Below is a small trained network, with its code and all its weights. Each question gives an input and a class and asks what happens when units are switched off, that is, made to give their printed mean instead of their output.

import numpy as np


def w(rows, s, z=0):
    codes = np.array(rows[::2]) - 128.0
    scale = np.full(codes.shape[1], s)
    scale[-1] = z or s
    return codes * scale


def f(y):
    return y / 2 * (1 + np.tanh(0.7978845608 * (y + 0.044715 * y**3)))


def log_softmax(a):
    a = a - a.max(-1, keepdims=True)
    return a - np.log(np.exp(a).sum(-1, keepdims=True))


def net(x, mask):
    res = np.array(x, float).reshape(1, 4) / 4 @ E
    y = f(res @ A[0][:, :-1].T + A[0][:, -1])
    res = res + np.where(mask, y, B[0][:, -1]) @ B[0][:, :-1]
    return log_softmax(res[-1] @ U[:, :-1].T + U[:, -1])


A, B = {}, {}
E = w([
[62,47,133,139,102,251,60,28],'x0',
[115,123,219,102,135,66,47,47],'x1',
[24,196,106,164,105,141,59,171],'x2',
[126,166,170,115,69,238,198,198],'x3',
],0.012)
A[0] = w([
[195,174,160,194,199,133,174,51,79],'n1',
[150,151,107,193,140,115,46,44,215],'n2',
[154,203,169,81,162,80,93,170,197],'n3',
[160,138,104,165,185,86,76,83,88],'n4',
[162,35,138,161,187,125,69,97,186],'n5',
[127,88,74,199,140,183,111,137,196],'n6',
[103,104,127,114,103,156,87,141,1],'n7',
[74,66,39,101,131,165,193,153,161],'n8',
[118,157,253,74,126,97,26,70,175],'n9',
[67,224,76,144,179,87,60,127,166],'n10',
[94,150,93,168,176,126,72,58,146],'n11',
[164,91,181,61,113,161,180,122,77],'n12',
[185,167,111,145,85,174,180,138,105],'n13',
[186,119,80,170,199,96,149,128,55],'n14',
[99,113,77,188,211,110,106,108,144],'n15',
[132,102,84,124,183,62,104,96,50],'n16',
[101,108,118,96,145,197,101,10,204],'n17',
],0.011,0.0051)
B[0] = w([
[82,74,57,76,182,131,162,70,160],'n1',
[46,91,85,28,83,168,117,95,208],'n2',
[193,107,165,148,127,93,135,223,204],'n3',
[123,177,120,143,55,65,115,55,180],'n4',
[83,126,83,100,39,177,135,73,204],'n5',
[82,50,99,93,125,179,166,77,183],'n6',
[141,102,115,194,182,122,175,95,148],'n7',
[124,132,141,79,161,194,177,110,191],'n8',
[120,63,208,1,206,208,183,110,250],'n9',
[52,42,215,125,77,87,47,142,203],'n10',
[158,108,143,124,96,55,66,148,192],'n11',
[79,84,100,85,192,179,179,54,174],'n12',
[145,135,146,102,99,186,151,186,178],'n13',
[188,142,54,111,190,79,160,67,176],'n14',
[108,107,154,32,124,112,146,166,173],'n15',
[100,149,10,140,66,91,128,109,180],'n16',
[79,64,143,141,111,173,171,56,240],'n17',
],0.0097,0.019)
U = w([
[86,105,139,152,114,170,127,72,48],'0',
[101,168,161,167,49,103,73,208,17],'1',
[112,159,43,130,126,78,124,119,82],'2',
[86,49,189,55,142,145,117,118,222],'3',
[135,203,110,143,118,205,205,175,121],'4',
[189,174,109,135,215,84,192,210,35],'5',
[188,224,196,244,189,110,153,49,1],'6',
],0.012,0.0066)

Each question gives the input, the list of numbers given to net, and the class t.
The units are the neurons (one row each of A and B). Each row of codes is followed by its name. A weight is (code - 128) times the scale printed after its matrix; where a second scale follows, it is the last column's (A, B and U).
mask holds one flag per neuron, in row order. A switched-off neuron (its flag False) gives its mean, the last column of its row in B, instead of its output. The means were averaged over made-up inputs and are rounded, as every weight is.
A unit's drop is (log p(t) with every unit on - log p(t) with that unit switched off) / (log p(t) with every unit on - log p(t) with every unit switched off).
The circuit of an input: a set's keep is (log p(t) with only the set's units on - log p(t) with every unit switched off) / (log p(t) with every unit on - log p(t) with every unit switched off). Starting from the 12 units with the biggest drops (on a tie, the unit counted first), units are removed one at a time, each time the one whose removal leaves the highest keep (on an exact tie, the one counted first), for as long as the keep stays at least 0.8.
units of the circuit, in order: the units of the circuit, biggest drop first
unit that matters most: the unit with the biggest drop
k most important neurons: the k neurons with the biggest drops, biggest first
drop of u: that unit's drop, to one decimal
input [0,-2,-7,4], class 4: units of the circuit, in order	[n9, n10, n2]
input [-4,-5,8,-7], class 1: units of the circuit, in order	[n9, n10, n17, n12]
input [-6,-6,3,-4], class 5: unit that matters most	n14
input [-4,4,-6,-8], class 2: 3 most important neurons	[n16, n4, n14]
input [-1,1,5,8], class 4: 2 most important neurons	[n10, n11]
input [-8,0,2,-1], class 1: 2 most important neurons	[n10, n9]
input [1,-4,-8,8], class 4: 3 most important neurons	[n9, n10, n13]
input [-1,0,-3,7], class 4: 2 most important neurons	[n9, n10]
input [-3,-3,4,3], class 4: 2 most important neurons	[n11, n9]
input [2,-6,0,-1], class 4: drop of n10	0.3
input [4,0,-7,1], class 0: drop of n10	0.2
input [-8,-7,-4,4], class 5: drop of n5	0.1
